Each row has a class, written after it.
[-249  215  -26  617   81  206  266 -140  208 -254 -410  133 -150  -14
   26  -47  108 -161  135  106 -168   48   35 -110 -227 -133  247  -93
  -81 -124 -385 -279  418 -524 -329  361  446 -425  120] -> lipe
[-188   55  152  149  -87   51  321   36  140 -108   60  -13  307  -95
  223  129  143 -473  -85  112 -315 -221 -266  -23 -278  -90  241 -209
 -169  -93 -166   64  344 -350   57  198  161 -220  -46] -> lipe
[-405  127  -70  192  147  -15  335  114  -92 -321  177   93  114  400
   30  -79 -107  -92 -301 -254  -88 -128  195  -43  -31 -143   24 -136
  294  102  126  207   90  -85  383  -68 -143 -206 -210] -> daz
[ 183 -201  225  216 -128 -176  205  118   92  149   -6  202  418   30
  248  350  102 -123 -110   58 -231 -247 -507 -226 -233  355  186 -174
 -351   21   39  -35    6 -243 -251   83 -101   80  253] -> tiz
[-109 -183 -246   11  232   33  283 -235    0  100  498 -137  139  -39
 -269 -278  -39  121 -175  -15  -51  118    8 -349 -291 -307  359 -160
  354 -101  413 -222   32   21  127   -6  -91 -129   31] -> daz
[ 103 -124 -124   61  153   48  287 -393   77  124  387   -1  155    9
 -141 -229   96   79  -81 -110   87  222  -15 -224 -280 -133  477 -144
  265 -237  162 -246 -220 -120  -35  -32 -132   -9  -95] -> gup
[-429  284 -114  253  185  -60  147 -242  131 -175 -224 -257 -365  -59
 -132 -183  -15 -167   77  -42  -47  172  -86  -45  171 -163  198   20
  -74   26 -192 -359  352 -363 -219  188  323 -385   18] -> tok
[-425  216  -89  211  159   48  278  231  -11 -317  180  -24   47  272
 -162 -103  -97 -183 -243 -191  -16  -52  268    3  -14 -260 -182 -148
  312   89  121  229  209  -29  462  -94   16 -380 -153] -> lipe
[-504  235  -32  247  272   72  462  100  -60 -460  219  -68   25  192
 -174 -178   72 -129 -243 -173 -104  -41  237   94  198 -417 -401 -170
  353   37  170  250  174  -34  363    7    4 -237 -375] -> Redek
[  67   88  200  199  -14   57  144  -49   22   38  126  139  339   14
  217  228  103 -273 -201   30 -340  128 -409  -82 -114 -189  134  -41
 -151 -210  -41   29  130 -393   70  -56   46   91   82] -> tiz
[-377  232 -274  455  282  274   90 -421  -41 -358 -109 -120 -294   24
 -251  -70   40 -170  -46 -129 -114  278  183   52   82 -406  338  -25
   17 -106  -45 -280  298 -342  -56  127  326 -206   84] -> daz
[   6   32  338  -46  -57  146  271  100  -29 -223   41   99  287   38
  573  283   73 -524 -158 -184 -330   93 -442  130 -291 -175  196 -101
 -184 -102  -64  129  272 -155  177  -21  -96  178   -2] -> Madud
[-764  304  -41  107  535  137  343  430 -103 -550  -14   54 -171  137
  530 -315 -501  -74 -265 -214 -114  252  561   50 -238  -59  441   78
  190  160 -119 -336  673  212 -121  673  671  -48  223] -> vulu
[ -79   88  156  207  111   21  177   79   91 -190   70  111  365   60
  446  177  -26 -305 -245  -20 -367   90  -99  153 -199  -28  -19 -114
 -238  -42  -81  122  299 -151  223  100  -42  306   14] -> vulu
[ 251  -74 -112  -59 -167  -53  344  153 -296  -38  150  277  350  170
 -235 -396  121 -422 -323 -192  -39 -294  145 -114 -264  -60   65 -311
  439   -3  278  308  -65   30  656 -291 -525 -385 -329] -> gem
[  46   67  123  394  -34  139  245    2  113  -92   38  171  304   79
  231  293  150  -70    1  -51 -176   51 -293   10 -200   -4   94  -91
 -141 -137 -107   71  126 -353  -60  119  197  136   22] -> Redek
[-136  264  -29  100   65   61  374 -163 -171 -202 -163  225   75  339
 -319 -250  169 -330 -334   20 -148 -589 -162 -769  351 -150   66  -51
  317  198  190  -30  -45 -478   64 -449 -203 -591 -178] -> Madud
[-318  281 -261   95   34 -118  390  196  -63 -287   42   48   -6  211
  327 -271  -13   71 -253  -81  -23 -132  166 -232  128  -25 -124   35
  323  256   74  206  -47  -38  282   49 -278   16 -548] -> tok
[-323  199    1  220  160  -15  224  -13   55 -276    5  113   65  268
 -141 -127  -57 -165 -214 -165   39  -65  139  -54  132 -170  -64 -234
  284   57  177   55  153  -72  390 -134 -154 -246 -296] -> vulu
[ -50   95  204  233   -7  -30  304  -20   96   26   79    8  287  -79
  341  218  130 -335 -246  -37 -361   88 -335  -34 -319  -83  309  -84
 -257 -173 -155  -95  270 -459  -27   53   69  -99   68] -> gup
[  66   64  328 -175  186  115   50 -162  132 -148  -38   80  311  184
  287  390 -139 -334 -140 -140 -301  412 -405   74   51  -78  234  -30
 -168 -121  -49   33  195 -210    4   51  116  415  150] -> lipe
[ 158 -233 -109  141   91 -106  151 -493  242  347  366  -58  388 -121
 -391 -410  143  159   53   46  179  291  -46 -223 -588   10  566 -273
  310 -191   81 -366 -209 -104 -171   64 -299  -70 -329] -> vulu
[-245  472 -121  363 -233  303  205 -217 -220   95 -287 -240 -170  -18
 -377   11  309    8  -62 -144  162  -28   74  -53  -72  -99  222 -200
  121 -127 -163   -7   24 -652 -120 -176 -103 -899 -248] -> vulu
[-420  243 -138  309   72   10  286 -435    1 -155 -176 -138 -332  121
 -144  -70  145   35 -107 -174  109  -72   22 -192  -45  136  351  -15
 -184  100 -131 -342  110 -391 -190  149  194 -249 -106] -> Redek
[-228  181  276  178  254   61 -109 -403  393  200   43 -371  229 -174
 -452  103  220 -342  225  105  -49  265 -392   83    7 -305  247   33
 -282 -160  -63 -271  141 -417   11 -205   68   67 -307] -> Redek
[-442  181 -188  329  -34  120  214 -199    0 -287 -360 -266 -310  -28
 -261  -10   -7 -149  -40  -83  -68   -3  -46  -94  -21    1  209  -92
 -165  126 -212 -152  347 -233   30   60  101 -409  129] -> gem
[-486  466 -246  209   60  -10  188 -368  -92 -140 -436 -316 -597  -58
  -91 -196   66  -53    1  -96  193 -188  -33 -232  -46   57  291  -40
 -183  208 -252 -494  230 -614 -224  163  -99 -725 -165] -> lipe
[-406  141   24  307   92  -87   74  150  140  -46 -513  -46 -516 -144
  -42    2   84  109  159  -21   45  -44  -46 -123  -35  227  -72   69
 -433  173 -274 -361  162 -411 -569  414  588 -382    8] -> lipe
[-503  174  -14  219  110   34  474  176  -36 -306  215    0 -197  274
  -87 -168  -34 -178 -203 -308   13 -227  144  -32   23 -240  -44 -145
  215   87   44  179  237 -164  357   -3  -75 -556 -197] -> sor
[-423  208 -109  346  126  173  244 -163   11 -318 -183 -100 -225   71
  -80  -55   17  -84  -77 -182  -19  145  -47  -80  -61 -234  143 -121
    2   14 -137 -176  336 -295 -100  234  313 -312   -5] -> Madud
[-233   26  221  365   -9   16  350  182   84  -89  149  -18  252  -50
  301  300   60 -412 -232  -64 -445   18 -236   35 -152 -167   76 -142
 -273 -140  -56   35  442 -365   50  167  383 -186  209] -> gup
[-449  267 -285  335  342 -109  135 -515  115 -352 -193 -103    9  154
 -148  -64   80 -256 -128  -34 -162  247   -2   73  140  -54  262 -168
  -29   49  -33 -352  133 -351  -21  130  -42  322  -27] -> gem
[-136   32  194  234   45   12  246  121   92 -194   20   11  275   60
  324  237  -32 -372  -95   14 -345   22 -283   80 -195  -96  129 -142
 -195  -78 -186   56  308 -190   69  228  -14  101   87] -> Madud
[-468  248 -116  235  181  224  201 -374   21 -382 -182 -205 -174  -65
   12   53 -113 -211  -71 -130 -186  140  -26 -130 -164 -284  509 -104
   47   29 -163 -474  501 -344 -162  166  452 -382  245] -> gem
[-376  238 -199  394  233  114  407  127   24 -532 -346  -68  -93  214
   85   14  -50   -6   21 -180 -100  -36  -56 -133 -319 -112   30   -4
    2  264 -356   47  245 -355 -236  288  194 -235  216] -> gem
[  59 -257 -118  115  105   44  243 -381  180  264  246   39  393   66
 -257 -216   61  247 -147 -275   44  282 -147 -117 -515 -292  318 -241
  320 -202  281  -91 -130 -123  198 -245 -236  -85  104] -> gup
[-548  412 -223  521   35  306  264  211 -171 -577 -216 -254 -255  274
   23  305 -313 -144   -3 -169 -257  132    1 -176  175 -251   96  -81
  121  171  -92  -57  601 -195  -92  295  541 -394  602] -> gem
[-232   40  -59  -36   39    4   41 -288  -18  -88  -56   14 -196  125
 -168 -236  -55   58   18 -142  147  153  -48 -142  304 -177   74  -84
  327   -2   89 -174  -88  -46   50 -127  -33 -131 -259] -> tok
[-325  387 -252  277  205  124  222 -322  -61 -312 -502  -63 -644  -65
   21  -49  -18   70  -26 -224  129  121  -23 -129 -131   57  289  118
 -175  180  -75 -399  210 -414  -73   37  169 -379  231] -> Redek
[ -10 -255  -75  220   64  181  194 -214  106  143  418    5   83 -144
 -272 -240   69   66  -71  -51    9  289   45 -304 -252 -374  210 -109
  301 -266  165 -280   -6  -58  -60  -43  362 -244   22] -> Madud
[-302  372 -151  297  130   59  -26 -254   84 -265 -427    0 -184  233
  -59  108  -52   81  -81 -118   26   94   35  -28  280 -167 -135  -67
   35  103  -21  -18  200 -393   42  -17  169 -208  -11] -> daz
[  38 -238  -96   70   83  133  114 -526  232  179  366  -23  213  -69
 -304 -206  137    1 -147  -92  148  368  115 -158 -410 -280  347 -241
  273 -309  120 -255  -27  -65  124 -131  218  -61 -129] -> Madud
[-380  193  -58  452  103  136   94  -86  113 -217 -217 -115 -295 -232
 -134  -54   45 -267   43    0 -144  164   44  -91  -90 -233  248   26
 -129    0 -270 -377  321 -396 -250  198  413 -395   82] -> daz
[-385  282 -217  276  211   95  345 -339  140  -40 -442  -76 -314  178
 -250 -219  199 -154  128  100  117  -37 -181 -274 -174   69  574 -195
  -67 -106 -178 -278  133 -553    8 -144 -294 -323  -67] -> tok
[-467  135 -116  305  110   19  398  193  -88 -315  141   -2  -56  279
 -276 -224  -34 -216 -191 -270  -39 -327  231 -157  -55 -260  -77 -165
  317  163   67  150  138 -204  381 -116 -125 -638 -222] -> daz
[  16  -24  142   79  -42   38  441  -79   89   -5   -1  169  105  230
  322  135   99  -61  -49 -166  -64 -173 -502  -79 -261  119  237 -104
 -228 -114 -151  141  188 -379   76   60 -190   29   43] -> tok
[-358  241  -21  115   88   89  347  -57   75 -263  126  -34  -65   46
 -186 -152  119 -360 -143 -152   41 -204  233  -77   24 -148  226 -239
  223   76   14   26    2 -162  279 -134 -276 -394 -442] -> Redek
[-186 -176   -5  631  193  237  437  187  160 -101  -95  154  -18  -15
 -302 -127   57   28  379  -47  -24 -251 -178 -276 -579 -102  372 -183
  -50   71 -119  -62  117 -364 -277  337    0 -507   54] -> gem
[-238  278 -102  381   96  127  313 -287  -24 -344 -113    2 -222   96
  103  -77   15  -87 -210 -288   -8  149 -133 -126 -158   47  538  -10
 -201    3 -255 -291  282 -352 -167  203  114 -262  -88] -> tiz
[-306  261 -229  522  173   74  265  -49  -48 -347 -366  -55 -335  195
   43  -89  -61  147  -42 -139 -106  321   63   29  -85   26 -154  106
 -114   30 -239 -149  347 -294 -143  235  283 -180  301] -> lipe
[-184   86  160  322  -13   36  262   52  186  -83    5   64  212   28
  264  240  116 -334  -25   37 -300  -56 -265   47 -190 -114  142 -183
 -183  -97 -138   55  263 -414   73  111   32  -56   -5] -> sor
[ 172   34  201  215   34  150  188   95   34 -161  440    0  403  -73
  491  433  -88 -268 -245 -170 -258  165 -237  143  -70 -278  -70 -157
  -82 -193  106   32  256 -108  265   12  -51  139  -34] -> Madud
[-404  189 -103  461  170  161  358 -304  160 -329 -187   -4 -233  -11
  -77 -113   98 -229  -98  -86 -129   43  -21 -224 -219  -78  530  -55
 -161   25 -287 -323  386 -448 -231  165  379 -401  129] -> Redek
[-565  111 -171  496  -40  -47  547  116  -25 -266  182   -3 -136  291
 -100 -232   58 -124 -122 -321   50 -246  194  -52 -188  -49  -27 -177
  206   75  -44  130  211 -280  342   74  101 -634 -199] -> tiz
[-537   85  -39  165   77   52  498  268  -28 -353   77  -54  -27  178
 -237 -132   34 -304 -141  -81    8 -373  -14 -228  -68 -276  113 -187
  298  154    6  353  181 -149  319  -45 -164 -648 -276] -> vulu
[-680  165    8  322  128 -301  324  595   53 -418  173 -244    8  213
    4  -27 -228 -307 -120 -126  -76 -207  255  251  109  -56 -306 -230
  146  291  -54  255  255  153  339  221 -228 -383 -188] -> sor
[-616  245 -114  209   29   48  337  151  -13 -363 -410 -248 -171  171
  120  -19 -140   14  -23 -108  -85 -242  -67 -102 -246  -17  114 -143
  -95  241 -345   47  323 -251  -82  313   97 -460  122] -> daz
[-308  -37   41  506  -62  131  673  845  -32 -192  -79   37  490  162
  344   16   77 -141   57  182 -479 -191 -320 -280 -557  -74  -43  150
  -23   66 -596  478  199 -341 -334  458  301  -12  344] -> tok
[-519  239 -137  448  228  -18  193 -243  116 -304 -381  -99 -170  185
 -154 -148  -62  -87  -19  -57  -38   77  -66  -49  -60  -47  244  -59
  -98   75 -164 -254  461 -299    0  183  203 -246   78] -> vulu
[-589  242 -116  450   70   67  214 -119   11 -252 -171 -344 -343  -48
  -77   35  -92 -146  -89  -89 -166   83   33  -27    6    6  174  -35
 -309   97 -222 -252  500 -274  -80  285  335 -417  201] -> tiz
[-516  184  -81   91  205   13   31  137   84 -210  -75 -325  -82   58
 -114   46 -236  -70 -164 -154  -83  246   57   70   13  -71  -38  -93
 -100  149 -259   75  351 -123  121  148  181 -197   34] -> gup
[-438  123 -103  325   92  194  505   41   45 -307 -161 -144 -252   78
 -181   69  141 -233   17  -95 -115 -127  -24 -263 -243    8  256 -205
  -42   55 -260  -68  246 -472 -238  198  159 -495   95] -> daz
[ -11  -56  -45   49  218 -177  253 -559  248  246  304  -48  253 -186
  -94 -287  239  -92 -267  200 -265  244 -130 -370 -127 -334  349 -117
  116 -253  376 -421  -56 -244  -83  -75  128    7 -114] -> tiz
[-255  226 -262  157  184  139  250   53 -119 -465  285    2    6  212
 -150 -158   18 -183 -114 -195   29  -78  280   30   49 -414   46 -223
  545   52  195  184  -41   24  318 -253 -284 -326 -221] -> gem
[  -8 -139 -160   80   73  -50  194 -359  136  186  314  -49  180   21
 -172 -233  -19  114 -121 -123   20  232  -18 -213 -202 -126  265 -178
  261 -139  262 -267  -16  -51  118  -81   86  -48    8] -> tok
[ 114 -216 -152  141   20  141  264 -307  189   20  468 -127  208 -165
 -274 -264  194  -71 -111  -87   99  254  100 -340 -418 -175  327 -284
  286 -118  170 -323 -151  140 -107  -90 -103  -26 -180] -> Madud
[-454  226  -12  117  174  -45   78 -207 -100 -226 -271 -257 -305  -54
   25   37 -132  -77 -325 -102  -57  184  -51  -13 -163  -23  261    9
 -264  116 -187 -278  361 -178  -54  102  148 -374  111] -> Madud
[   2 -107 -109   -5 -181  236 -259 -355  -35  308  364  -84 -108 -265
 -247 -108  -37    2  -18  -83  159  457  265  147 -103 -530   97 -281
  287 -438   76 -193 -138  -40  314  -69  196 -144   11] -> daz
[ -96   70  348  295  -70  132  293   31   65   12  124   36  255 -138
  305  479   57 -398 -113   39 -442   42 -426   22  -95  -67  240 -140
 -410 -221  -54    5  376 -464   15  314  451   -4  149] -> Redek
[-644  295 -223  652  -88 -177  838   51  -15 -879 -245 -350 -685  -20
   -6   72   37  -41  362  -96    5 -367 -445 -216  123  350  280  -17
 -101  388 -300 -299  -11 -119 -657  748   87 -420  215] -> Redek
[-112  148  -31  199  177   42  468  254  -18 -332  284  191  191  284
  -68 -387  -21 -335 -104 -215  111 -122   93 -152 -193 -224   82 -145
  501   63 -114  224   19 -212  268  -43 -508 -382 -392] -> daz
[ 161   73 -116   85    8  145   64 -477    0  193  271    9  213   93
 -290  -24  166  -24 -296 -211  -70  235  167 -171 -202 -250  348 -272
  227 -277  355 -287 -240 -183   62 -344   42  -76  112] -> daz
[ 100  -82  424 -168 -140   55  -13  277  -31  120   87  124  102 -284
  358  287  107 -458   36  177 -408   76 -446  107 -120 -200   70  -48
 -220 -240 -127  150  208 -196   25   39   58    3   70] -> gup
[  72  -61 -145  -54  -25   61  279 -146   64   95  472 -147  -19 -156
  -80 -300    8 -137 -241 -207   67  300  215 -158 -300  -92  393 -277
  213 -213  183 -291   99  127  148  -30  -44 -230  -79] -> vulu
[  91 -182 -227 -107  124  153   77 -530    2   73  350 -134 -118 -142
  -61 -181 -120  161 -133 -141  162  268   73  -83 -169 -339  370 -248
  165 -229  166 -241    5   78  144   44  -71  -94   19] -> tok
[-191   12  216  270  -49  -37  298  174  110  -11  106  -73  272  -53
  316  227   33 -328  -81   19 -386  -24 -323   -6 -190 -100  174 -102
 -231  -95 -123   32  331 -312   14  193  124 -115   70] -> gup
[-558  323 -165  322  334   12  652  -49  -10 -449  326  116   41  302
 -192 -223  163 -586 -588 -334 -176 -330  464 -136 -154 -293  219 -267
  245   98  170  101  176 -424  565 -248  -77 -561 -323] -> gem
[ -60   54   47  223  -76    1   12 -255  187  296  504  -61   36 -329
 -199 -540  149 -208 -524 -311   45  781  429  203 -641 -330  166  -71
   21 -389 -218 -296  265  -91  364 -219  322 -372 -263] -> gup
[-367  170 -139   95  141   39  258   93  -92 -360  111   30   16  197
  -64 -169  -35 -236 -186 -122  -36 -257  196  -98   89 -214   39 -140
  363  175  107  180  172  -29  413  -84 -301 -292 -327] -> gup
[-290 -362  -30  -10 -193  116 -239 -539  314  303   24 -699 -239 -536
 -844  -88  -46 -380  237  358  148 -227  161 -203 -190 -351  433 -504
 -161 -136  -86 -384   25  156  233 -256 -182 -793  136] -> daz
[  32   -7  -78 -138  128   10   96 -459  -30  155  360 -208  169  -43
 -135  -78    0   57 -292  -29   22  349  -34 -132 -217 -131  395 -112
  139 -186  271 -266  -48   46  157 -255 -218   79  -10] -> gem
